Below is a small trained network, with its code and all its weights. Each question gives an input and a class and asks what happens when units are switched off, that is, made to give their printed mean instead of their output.

import numpy as np


def w(rows, s, z=0):
    codes = np.array(rows[::2]) - 128.0
    scale = np.full(codes.shape[1], s)
    scale[-1] = z or s
    return codes * scale


def norm(h):
    return h / np.sqrt((h * h).mean(-1, keepdims=True) + 1e-5)


def f(y):
    return np.maximum(y, 0)


def log_softmax(a):
    a = a - a.max(-1, keepdims=True)
    return a - np.log(np.exp(a).sum(-1, keepdims=True))


def net(x, mask):
    res = np.array(x, float).reshape(1, 3) / 4 @ E
    u = 0
    for l in range(3):
        y = f(norm(res) @ A[l][:, :-1].T + A[l][:, -1])
        res = res + np.where(mask[u : u + 7], y, B[l][:, -1]) @ B[l][:, :-1]
        u += 7
    return log_softmax(norm(res)[-1] @ U[:, :-1].T + U[:, -1])


A, B = {}, {}
E = w([
[60,112,162,139,104,189,96],'x0',
[112,200,62,202,197,108,10],'x1',
[144,169,2,192,112,198,149],'x2',
],0.0087)
A[0] = w([
[3,124,132,155,190,156,66,55],'L0N1',
[152,237,103,223,181,90,41,118],'L0N2',
[126,101,68,188,233,86,114,3],'L0N3',
[161,187,69,131,125,95,199,106],'L0N4',
[230,185,72,182,139,107,54,54],'L0N5',
[60,115,142,146,146,181,87,175],'L0N6',
[208,254,116,165,175,127,84,15],'L0N7',
],0.0092,0.0038)
B[0] = w([
[114,153,83,178,78,194,201,203],'L0N1',
[77,187,33,212,233,17,194,254],'L0N2',
[35,125,103,156,136,178,139,173],'L0N3',
[101,116,96,90,191,136,154,187],'L0N4',
[2,174,129,85,103,191,185,205],'L0N5',
[144,53,135,125,148,127,164,199],'L0N6',
[49,173,172,174,64,177,207,192],'L0N7',
],0.0092,0.0078)
A[1] = w([
[113,155,75,186,132,184,114,7],'L1N1',
[9,145,131,174,124,112,61,119],'L1N2',
[63,106,141,193,108,134,63,104],'L1N3',
[97,184,123,130,70,142,154,216],'L1N4',
[88,156,100,197,152,79,137,116],'L1N5',
[115,146,167,93,56,165,146,97],'L1N6',
[176,166,18,117,104,134,110,154],'L1N7',
],0.011,0.0021)
B[1] = w([
[116,139,184,95,129,85,118,208],'L1N1',
[67,142,19,211,199,254,227,230],'L1N2',
[212,115,68,120,119,202,95,168],'L1N3',
[158,111,115,166,205,204,128,220],'L1N4',
[77,156,13,168,189,97,253,254],'L1N5',
[121,137,105,168,145,81,32,206],'L1N6',
[42,183,49,124,184,83,192,167],'L1N7',
],0.0084,0.0072)
A[2] = w([
[192,99,163,61,169,86,98,111],'L2N1',
[126,120,127,154,115,233,83,57],'L2N2',
[39,87,111,191,88,197,151,176],'L2N3',
[127,232,50,123,117,108,208,76],'L2N4',
[206,105,161,118,142,223,134,2],'L2N5',
[56,103,116,92,161,254,191,231],'L2N6',
[102,150,244,6,41,5,154,126],'L2N7',
],0.0086,0.0034)
B[2] = w([
[82,17,220,113,138,128,88,157],'L2N1',
[199,143,117,39,122,114,82,148],'L2N2',
[184,125,126,87,119,184,149,216],'L2N3',
[99,147,98,251,186,152,177,203],'L2N4',
[121,146,87,162,105,180,119,139],'L2N5',
[118,157,157,128,108,114,92,247],'L2N6',
[94,116,139,120,174,68,84,191],'L2N7',
],0.014)
U = w([
[61,33,237,93,211,26,64,211],'0',
[40,196,41,232,232,192,241,205],'1',
[184,189,143,203,10,13,141,1],'2',
[242,158,144,56,42,233,54,123],'3',
],0.011,0.0078)

Each question gives the input, the list of numbers given to net, and the class t.
The units are the neurons (one row each of A and B). Each row of codes is followed by its name. A weight is (code - 128) times the scale printed after its matrix; where a second scale follows, it is the last column's (A, B and U).
mask holds one flag per neuron, layer by layer. A switched-off neuron (its flag False) gives its mean, the last column of its row in B, instead of its output. The means were averaged over made-up inputs and are rounded, as every weight is.
A unit's drop is (log p(t) with every unit on - log p(t) with that unit switched off) / (log p(t) with every unit on - log p(t) with every unit switched off).
unit that matters most: the unit with the biggest drop
k most important neurons: the k neurons with the biggest drops, biggest first
top k neurons in layer l: the k neurons of layer l with the biggest drops, biggest first
drop of u: that unit's drop, to one decimal
input [2,2,-8], class 3: unit that matters most	L0N2
input [5,-2,-3], class 3: 3 most important neurons	[L0N2; L1N1; L0N4]
input [0,-2,1], class 3: top 2 neurons in layer 0	[L0N2; L0N1]
input [7,-4,-1], class 3: 2 most important neurons	[L0N2; L1N1]
input [2,0,-7], class 0: 3 most important neurons	[L0N2; L0N5; L0N3]
input [-2,-8,1], class 0: top 4 neurons in layer 0	[L0N1; L0N2; L0N7; L0N5]
input [2,0,1], class 3: top 2 neurons in layer 1	[L1N5; L1N2]
input [-8,-4,-2], class 0: 3 most important neurons	[L0N2; L1N2; L1N5]
input [3,-2,4], class 3: 2 most important neurons	[L0N2; L1N5]
input [-7,-3,-1], class 0: top 2 neurons in layer 0	[L0N2; L0N1]
input [3,-5,4], class 3: drop of L1N5	0.1
input [0,0,-5], class 0: drop of L0N5	0.2
input [3,-6,1], class 3: drop of L0N2	0.9
input [7,-4,3], class 3: top neuron in layer 0	[L0N2]
